Here is a tiny trained network, its code and every weight. The questions are about switching its units off for an input and a class, where a switched-off unit gives its printed mean instead of its output.

import numpy as np


def w(rows, s, z=0):
    codes = np.array(rows[::2]) - 128.0
    scale = np.full(codes.shape[1], s)
    scale[-1] = z or s
    return codes * scale


def f(y):
    return np.maximum(y, 0)


def log_softmax(a):
    a = a - a.max(-1, keepdims=True)
    return a - np.log(np.exp(a).sum(-1, keepdims=True))


def net(x, mask):
    res = np.array(x, float).reshape(1, 8) / 4 @ E
    y = f(res @ A[0][:, :-1].T + A[0][:, -1])
    res = res + np.where(mask, y, B[0][:, -1]) @ B[0][:, :-1]
    return log_softmax(res[-1] @ U[:, :-1].T + U[:, -1])


A, B = {}, {}
E = w([
[141,120,116,131,129,125],'x0',
[128,129,127,124,125,129],'x1',
[60,154,3,48,191,150],'x2',
[152,56,158,35,200,34],'x3',
[115,140,142,122,124,125],'x4',
[5,41,81,183,55,44],'x5',
[154,90,89,47,48,175],'x6',
[126,127,129,131,132,128],'x7',
],0.0069)
A[0] = w([
[187,179,169,63,161,159,41],'n1',
[180,82,202,84,38,151,151],'n2',
[178,209,142,157,93,189,194],'n3',
[94,177,141,221,234,58,62],'n4',
[81,112,50,16,152,167,24],'n5',
[144,214,106,128,69,124,208],'n6',
[226,79,152,222,65,118,81],'n7',
[208,184,161,55,212,167,21],'n8',
[195,130,135,14,111,109,252],'n9',
[139,83,114,17,124,78,207],'n10',
[170,90,242,139,104,84,100],'n11',
[51,134,102,79,243,150,102],'n12',
[137,182,124,183,167,51,66],'n13',
[145,54,58,87,2,120,87],'n14',
[76,78,106,160,101,51,50],'n15',
[161,108,124,69,136,68,83],'n16',
[150,121,214,170,141,115,75],'n17',
[137,61,186,56,221,25,129],'n18',
[96,147,56,111,183,106,52],'n19',
[41,15,141,153,128,69,40],'n20',
[19,90,63,129,83,79,40],'n21',
[101,146,80,128,151,193,110],'n22',
],0.0082,0.0034)
B[0] = w([
[179,89,213,37,192,182,207],'n1',
[49,191,50,131,206,35,212],'n2',
[94,56,147,127,107,125,244],'n3',
[70,9,83,209,244,195,204],'n4',
[102,182,30,83,207,32,228],'n5',
[46,47,142,146,104,199,205],'n6',
[72,205,73,69,139,67,209],'n7',
[201,90,198,46,183,188,241],'n8',
[123,40,111,178,110,189,254],'n9',
[113,128,53,225,67,115,238],'n10',
[82,246,73,84,161,70,209],'n11',
[131,217,129,123,84,40,221],'n12',
[64,110,130,179,147,128,167],'n13',
[109,77,175,164,224,171,216],'n14',
[232,95,178,47,141,115,181],'n15',
[62,100,146,142,64,177,177],'n16',
[89,183,99,64,164,86,183],'n17',
[59,125,62,197,1,229,250],'n18',
[143,204,86,48,185,85,182],'n19',
[218,79,246,49,172,157,198],'n20',
[189,80,193,53,140,157,208],'n21',
[75,174,100,132,84,75,191],'n22',
],0.0073,0.007)
U = w([
[218,108,229,64,192,139,60],'0',
[93,103,112,177,175,137,245],'1',
[121,254,85,81,145,31,1],'2',
[74,128,121,190,65,193,166],'3',
],0.0084,0.0047)

Each question gives the input, the list of numbers given to net, and the class t.
The units are the neurons (one row each of A and B). Each row of codes is followed by its name. A weight is (code - 128) times the scale printed after its matrix; where a second scale follows, it is the last column's (A, B and U).
mask holds one flag per neuron, in row order. A switched-off neuron (its flag False) gives its mean, the last column of its row in B, instead of its output. The means were averaged over made-up inputs and are rounded, as every weight is.
A unit's drop is (log p(t) with every unit on - log p(t) with that unit switched off) / (log p(t) with every unit on - log p(t) with every unit switched off).
The circuit of an input: a set's keep is (log p(t) with only the set's units on - log p(t) with every unit switched off) / (log p(t) with every unit on - log p(t) with every unit switched off). Starting from the 12 units with the biggest drops (on a tie, the unit counted first), units are removed one at a time, each time the one whose removal leaves the highest keep (on an exact tie, the one counted first), for as long as the keep stays at least 0.8.
units of the circuit, in order: the units of the circuit, biggest drop first
top k neurons: the k neurons with the biggest drops, biggest first
drop when u is switched off: that unit's drop, to one decimal
input [-7,-7,7,0,-6,2,4,-8], class 2: units of the circuit, in order : [n5]
input [-7,6,-5,1,0,-3,1,2], class 2: units of the circuit, in order : [n11; n2]
input [0,-2,8,-6,-3,8,6,3], class 0: units of the circuit, in order : [n21; n15]
input [-7,6,0,6,4,5,5,5], class 3: top 3 neurons : [n18; n10; n8]
input [-8,5,2,3,-2,5,3,2], class 0: units of the circuit, in order : [n20; n21]
input [0,6,6,7,6,-5,0,-7], class 3: top 3 neurons : [n18; n9; n10]
input [0,-1,-7,5,5,-2,-6,3], class 2: top 2 neurons : [n11; n17]
input [5,-8,-6,1,-1,2,-3,3], class 2: units of the circuit, in order : [n11; n7]
input [5,-3,4,7,-1,-6,7,-4], class 1: top 4 neurons : [n10; n5; n9; n18]
input [4,-4,7,-5,-1,4,-4,4], class 2: units of the circuit, in order : [n19; n9]
input [0,-2,6,7,-8,-6,2,2], class 3: top 3 neurons : [n18; n9; n10]
input [-1,-5,1,8,0,4,5,-3], class 3: top 3 neurons : [n18; n10; n16]
input [1,3,1,6,-5,4,-1,-7], class 3: top 3 neurons : [n18; n10; n8]
input [-7,-4,5,8,-8,0,6,-4], class 3: units of the circuit, in order : [n18]
input [1,-2,4,8,-5,2,4,0], class 3: top 3 neurons : [n18; n10; n16]
input [-2,6,8,-4,-2,-8,-2,-2], class 0: top 2 neurons : [n8; n1]
input [-2,1,5,-7,2,-7,4,-1], class 0: drop when n8 is switched off : 0.6
input [-4,-8,1,-5,-4,-7,4,0], class 0: drop when n10 is switched off : 0.1
input [0,6,-7,0,-6,8,6,5], class 0: drop when n20 is switched off : 0.3
input [7,3,-7,6,1,-4,-2,-4], class 2: units of the circuit, in order : [n11]
